Each row was made from one small tree. The marks that hang from a mark follow it in brackets, in alphabetical order. Every link used is in the known rows. Write each row's tree.
Known rows
suti{niku{giga{pudom} lutel{pedu{vitivu}}}}: [-279   84   -7  -12  -34  -24  419  -12  275    8 -380  154  -55 -147
  -78   70   21 -412 -327  -17  -20 -134 -307  -21   78 -261  -66 -473
  277 -183 -252 -290 -103  297  118 -586  297  -17   78   52   26 -315
 -186 -321]
musup{sito{niku{lutel} vitivu{pedu}}}: [ -38   39 -229 -191   81  -68  189  164  103 -329 -116  -33   57 -231
  265   37  278   91  -43  225 -277   91 -499 -223  299   28 -252  -32
  112 -143  -12 -181 -287   48  166  -76   20   13  142 -190  175 -352
   39   34]
niku{giga{pudom sorum}}: [  -1   53  341  -68 -152   71  -27 -357  -67  376   61   40   78   72
 -131   54   71 -615 -331  277  128 -304  414  122  -33  -82  244  -88
  -20    3 -319 -322  259 -321    9 -239  -62   99 -257  317 -177  190
 -103 -386]
pudom{sito{musup niku vitivu}}: [ 224  -61    4 -383  -27 -174  325  -12  -45 -353  116 -174  -58 -209
 -120   94  163   35 -259    0 -604  233 -426 -195  -97  -31  -17  301
 -143 -132   -5 -325  178   64  361 -414  268  101  -49   39  187 -377
  119 -236]
dipu{bege{sorum} budugu{pudom{sito{vitivu{giga}}}}}: [ -82 -114  474  330  101  169 -472 -201 -170  300   36  -85  -13  357
  124 -331 -253    1  408  -54   52   49  624  430  151   69  -25  381
 -413  123 -251   40  319 -480  -18  125 -275 -100 -274 -178 -321  212
  270  131]
giga{pudom{sito{musup vitivu}} sorum{bege}}: [ 169  139  244  126  -97 -102   50 -381 -405  326  145  135   31  278
 -394  -16   -1  -88  -40  284   55 -109   43  123  -53 -265  323  476
 -219   60   23 -272  535 -196  159   12  -24  268 -173   55 -100   79
  200 -491]
bege{sorum{budugu{dipu}}}: [  43  -27  183  157   35   18 -377 -265 -289  338  123  248  -21  144
  122 -229 -179  -66  192 -230  152    9  288  261  -96 -194  -49  304
 -237  137 -150   51  320 -142 -338  419  134   76 -241  -72 -434  260
  215  379]
vitivu{dipu musup{sito}}: [ 155  -12 -157 -149   29  -60  -26   -5   -4  -31   54  -49  -42 -114
 -102   34  123  343 -110 -121  223   68  186 -148   62  297  118 -201
  126  122 -115  269 -228   -3 -286   29 -330  141   97   31  -61  169
  -40  125]
musup{sito{niku{lutel suti} vitivu{giga}}}: [-162  142 -302 -282  193   50  226  -31  141 -304  -52 -112  -71 -369
  216  -12  375  104 -178  207 -270  -58 -289 -210  449  -22 -267  -51
  129  -67   -7 -157  -58   14  178    9   33   41   13 -122  163 -292
 -161   54]
musup{sito{niku{giga{pudom sorum} lutel{pedu}}}}: [-122  134 -122 -237  -93  -32  237  -23   33  -89 -105   34   46 -170
  205  -23  425 -387  -67  339 -270 -191 -131 -124  386  139 -232   11
   81    2 -146 -315  115  157  138 -133   15  -40  152   44  -19 -185
  -79 -159]
giga{pudom{sito} sorum{bege musup}}: [ 177  127  146  189  -94 -183  135 -404 -317  283  223  164  167  269
 -378   17  -79 -272  -61  201  124 -395  321  181 -114 -106  422  498
 -208   65   52  -64  653 -249  157  250 -108   58 -258  227  -97  288
  138 -321]
pedu{musup{sito} vitivu{dipu giga{pudom}}}: [ -61  120  -31 -352   42   82 -121  -61  217  219  -60  -82    3  265
 -201 -143  334  168   29   68  516   81  -52  -95  276   93  130 -409
  135    8    6  179 -337  -14  -77  -66 -338    1   76 -541  -62  136
  -94   16]
pedu{musup{sito{niku vitivu{dipu}}}}: [ 114  -18 -192 -323  120 -133   97  -89   57 -123  -35  -92   70 -191
   26  -47  254   71 -101   59  -13  208 -213 -264   -9 -148  -30   25
   40  -14   91  168  -39  115    3  -13 -119   24   98 -271   -5 -132
  -49  161]
vitivu{dipu{bege sorum} musup pedu}: [ 216 -170  207  416   -4   18 -363  487 -193  282  -26   -7   69  145
 -115   65 -292  652  395 -374  392  220  294  182 -126   33  240 -135
  163  303  256  499 -403  -31 -419  128 -408   46  313  242   26  390
  206  150]
budugu{dipu{bege{vitivu} sorum}}: [-124 -101  213  586  265 -109 -468   95 -347  298  158   89  -77  463
  192 -190 -289 -113  487   -1  232 -103  373  267 -276 -192  148  213
  -32   71  110  452  501 -380 -307  457  163  -35  180  -25  -97  188
   68  304]
sorum{bege{vitivu{pedu}} musup}: [ 162  -41 -117  368   18    7 -206  233  -11  -66  129   -7  162  264
  112   18 -425  -85  361 -208  280 -120  -33   99 -422   45  285  178
  -94  -93  295  346 -161  -70  -61  337    5 -362  141   78   75  247
  164  182]
pudom{sito{musup vitivu{dipu pedu}}}: [ 242  -62  134 -178 -109 -110  127  157  -42 -213   45 -103  -42   12
 -241   64   35  257 -167 -166 -291  202 -362 -164 -159   -4   53  -27
 -119  -65 -111 -207 -131  -75  193 -444   65  211    2  -82  242 -387
   95 -185]
suti{niku{giga sito{musup}}}: [-307   11  -32  -67  -51  -22  431   23  261 -157 -170   61 -318 -327
   76  118  102 -421 -384   31 -243  -96 -104 -179 -329   38 -165 -216
   89 -102 -270 -261  -89  446  -41 -583  268  -44  104  249    6 -261
 -270 -283]
lutel{musup sito{vitivu{giga}}}: [-188  105 -208 -135   27   61  -58  173   56  -17  -30  -38 -138  -38
    3   40  404  181   14  192   16  398 -464 -315  271   89 -333 -233
  110  -95 -125 -291  -87  188  223 -161  209  -88   36 -348   60 -222
 -274 -118]
pedu{musup{sito{niku vitivu{giga{pudom}}}}}: [  -1   41 -185 -340  122  -67  121 -154  119  -64    4  -84   37 -111
   10  -44  279    2 -116  213  -19  216 -127 -207  167 -146  -25  127
   48  -20  130    3   47  112  115  -18 -138  -89   22 -293  -20  -40
 -109   36]
sorum{bege{vitivu{pedu}} budugu{pudom{sito}} musup}: [ 157  -94  123  421  -86  124 -250 -170  -63   38  273  169  127  463
    1  -92 -623   -3  375 -181  159  -55  270  471 -178  149  281  599
 -375   20  430  142   31  -70  140  376   44 -346  -56  -22 -210  279
  456   92]
dipu{budugu sorum{musup}}: [ -21 -164   43  289   34   -2 -461  -63  -89  148  -89   37   17  302
  -34 -219 -270 -180  363    0  -23 -212  681  163 -200  -41    4  238
 -293   95 -218  245  106 -228 -207  335 -265 -266 -358  163 -204  345
  123  275]
vitivu{giga pedu{musup{sito}}}: [ -45  102  -28  -52 -197  161  -69  134  278   65   20   32   15   71
   16  112   98  246   81  109   58   63   56  -45  270  137  -65 -257
  208  166  139  -75 -303  131   -2  119 -304 -196    9 -283  169  134
 -261  170]
sorum{bege budugu musup{sito{niku{giga lutel}}}}: [  37  -54 -135  150    1   79   15 -136  -67 -120  159  165   -3   55
  462 -131   -4 -220  281  -24   24 -190  -13   50 -121  129  -78  513
 -368  -10  210  195  -58  301   61  304   42 -405  146  114 -258  200
  346  167]
pudom{sito{niku{giga suti}}}: [ 215  -24   48 -367  -51 -117  280 -156   67 -299  169 -196  151 -331
  -93  187  124 -363 -474  -38 -581 -137   -8    6   85  149  -24  196
   26 -123    8 -277  520  -54  255 -239  150   99 -105  413  166 -182
  -63 -156]
vitivu{dipu musup pedu}: [ 308  -71   33   24 -197   16  -38  234   -6   53  -21    5   97  -88
 -234  201 -229  586  -78 -314  242  173  123   26   -6  187  212 -319
  233  157  153  241 -546   25 -230   33 -285  196  109  123  115  214
   47   84]
pudom{sito{niku vitivu{pedu}}}: [ 275  -45   96 -222  -37 -142  208  -10   48 -362   89 -137  139 -175
 -103  210   41   28 -287   13 -459  146 -401  -54   28   63   47  121
    6 -186   22 -285  180 -192  333 -255  149  142  -58   38  227 -319
  131 -105]
sorum{bege musup{sito{niku{lutel suti}}}}: [  75   30 -389   51  169 -115  185   79  -48 -261   93  -31  135 -166
  329  -27   58 -140  132  -66  -74 -273 -151 -128 -146  -10  -53  408
  -66  -67  254  343    9  275   87  336   -2 -338  152  136   61   25
   82  171]
vitivu{musup{sito} pedu}: [ 123  -62 -230  -15  -19    2   -6  293  187 -170    9   11  238   53
  -39  302  -92  366   -1  125  -78  227 -118  -89  136  137  -32  -35
  172  -23  239   -4 -512  285  -98  128 -266  -62   88   40  135  164
  -29   26]
suti{niku{lutel{pedu} sito{musup vitivu}}}: [-426   70 -246  -13  -54 -148  657  234  212 -308 -408  215 -310 -325
   54    3  109  -74 -183  -93 -250   18 -658 -265 -194 -244 -364 -399
  158 -119 -197 -262 -155  623  121 -519  576  119  183 -138  135 -640
 -245 -191]
pedu{vitivu{dipu{budugu{pudom}} musup}}: [ 138  -86   76 -166    2   88 -218 -135   93  130  -82  -95  119  228
 -268    1 -160  242  -52  -89  339   86  130  132   26  138  213 -352
   38  -93  -90  223 -465 -169 -122  -10 -154  196 -201 -210 -141  202
  159   -1]
dipu{budugu sorum{bege}}: [  64 -111  192  470  -24   64 -722 -141 -261  293  -70   83   -2  392
  116 -249 -274 -194  553   35  108 -115  544  291 -151    0  -45  334
 -218  118 -158  230  301 -218 -354  406 -296 -154 -157   76 -317  355
  281  254]
suti{niku{giga lutel{sito{musup}}}}: [-327   28 -123  -52  -28 -124  487  109  203 -113 -207  111 -212 -305
  124  108  167 -301 -299  -33 -237 -109 -298 -205   -2  -12 -271 -329
  202 -137 -300 -300  -39  438   72 -509  261 -110  113  169  105 -339
 -258 -227]
lutel{sito{musup niku{suti} vitivu}}: [ -28   68 -326 -404  197    1  196   98 -103 -290    4 -255  -32 -377
  -11  107  277  111 -191  111 -440  312 -479 -341  235  -32 -350  194
   75  -63   86 -220   98  259  285 -135  265   55  113  119  181 -438
  -72 -174]
vitivu{dipu giga pedu{musup}}: [ 112  109  203  -19 -348  183 -107   97  100  259  -11   23 -128  -54
 -152    2   19  471   29 -278  363    0  277   41  183  221  141 -522
  261  342   46  163 -361 -107 -138   35 -373   40   70 -228  147  167
 -193  233]
niku{sito{vitivu{giga musup}} suti}: [-289   64 -219 -219  177  119  261   49  225 -324    6 -131  -87 -324
    7  101   73   93 -425  -41  -50  -69  -97 -103  -38  -68 -203 -236
   83 -110   85  -67   24   97   43   -6  270  301 -132  132  113 -193
 -377  -79]

Write each row's tree
[-389   33 -233   -2  -65 -282  622   34  225 -227 -227  252 -245 -383
   99   34   68 -257 -306  -89 -175 -191 -264 -133 -139   29 -290 -345
  280 -133 -248 -173  123  382  -30 -272  397   93   17   47  111 -350
 -275  -33] -> suti{niku{lutel sito}}
[ 241  -31  309   98 -347   97 -225  -93  -66  134 -106   16   68   63
 -249  -67 -300  248   -7 -179   27  -56  490  254  234  353   66 -148
   29  180 -136   45 -242 -363  -36    5 -381  207 -122  -76   52  -19
  152   93] -> vitivu{dipu{budugu{pudom{sito}}} pedu}
[-142  126  -70 -100  -28  124  -20  207  -38  -21   19  -68 -127   59
  -30  126  258  264   63  220  -99  222 -391 -275  179  103 -233 -159
   22   50 -137 -328 -146  100  188 -110   61   -8   44 -164  150 -270
 -140 -170] -> lutel{sito{musup vitivu{giga{sorum} pedu}}}
[-255  -46   27 -179   92  232  237  330  319 -356  -87 -204   74 -270
  191  217   49 -196 -507  -30 -100 -110 -216  -77 -185  -70 -207 -341
  -30 -266   85 -213 -340  166   88 -368  235  235   74  365  109 -271
 -303 -346] -> niku{giga sito{vitivu{musup pedu}} suti}
[ -37   88   67 -252  -37   52  -44 -234  154  371   -1   26  128  331
 -343    8  118   25  -30  178  422   17  -18   46   57 -247  253 -310
   91  -11  120   32  -77   -5   17   90  -75   61 -246 -403  -84  290
 -123  -88] -> pedu{musup vitivu{giga{pudom sorum}}}
[ 108  -42  -33   31  -49    4 -224   76   16   42   89  -69  -58  113
 -221  -20 -288  167   76 -235  341  100  237  102  -64  280  313 -279
   97   22   28  170  -63 -302 -307   92  -51  113   73   75    6  280
  -15  124] -> bege{vitivu{dipu musup}}
[ -18 -221  250  475  211   -5 -611  -68 -307  425   96  126    0  317
   83 -216 -251 -112  547  -99  204  121  460  305 -228 -260   34  301
  -75  245   -3  321  428 -211 -378  242  -35 -125   -7  236 -282  335
  287  284] -> dipu{bege sorum{budugu}}
[  37  -25 -220 -317 -213 -243  428   34  -53 -103  -61   75  -22 -475
  142  -20  199 -108 -121  -58 -375   64 -233  -86  169  -16 -245   58
  218  -37  111 -175   88  324  194  -60  387   13  -18   51  128 -117
  -38    3] -> sito{niku{lutel{musup}}}
[ 122   53   95 -235  174  178  176 -269  -31 -111  -43 -225   93 -503
  -26  183   79 -103 -491  137 -258  -93 -152  -34    7 -442  109    1
  -12 -100  109 -157   45 -203  223 -137  221  293 -161  332   51 -185
  -40 -215] -> sito{niku{giga{sorum} suti} vitivu}
[-136 -100  332  514  -39  306 -682  224  -82  339  -50  -46  -45  504
  169 -323 -398  117  808 -135  310  129  556  396  147  160  -29  114
 -365  168   57  191   18 -333 -343  407 -340 -206   71 -103 -171  538
  179  333] -> dipu{bege{sorum vitivu{giga pedu{musup}}} budugu}
[ 100   -4 -239  176  275  -42  -86   32  -10 -203  100  -51  115  108
  281  -24    3  -96  170   14  188 -128 -239 -186 -385  -96  119  255
 -177 -152   19  359 -162   -9   31  197  -91 -333   79 -100  -38   -5
  132  167] -> sorum{bege musup{sito{vitivu}}}
[-137   21  220  467  116   -3 -233 -119 -270  280  221  106 -130  366
  138  -99 -209  -65  284  116  245 -214  367  218 -137  -72  194   46
  -42   88   84  324  480 -413 -166  485  200   84   77 -116  -27  198
  -83  237] -> budugu{dipu{bege{vitivu{giga{sorum}}}}}
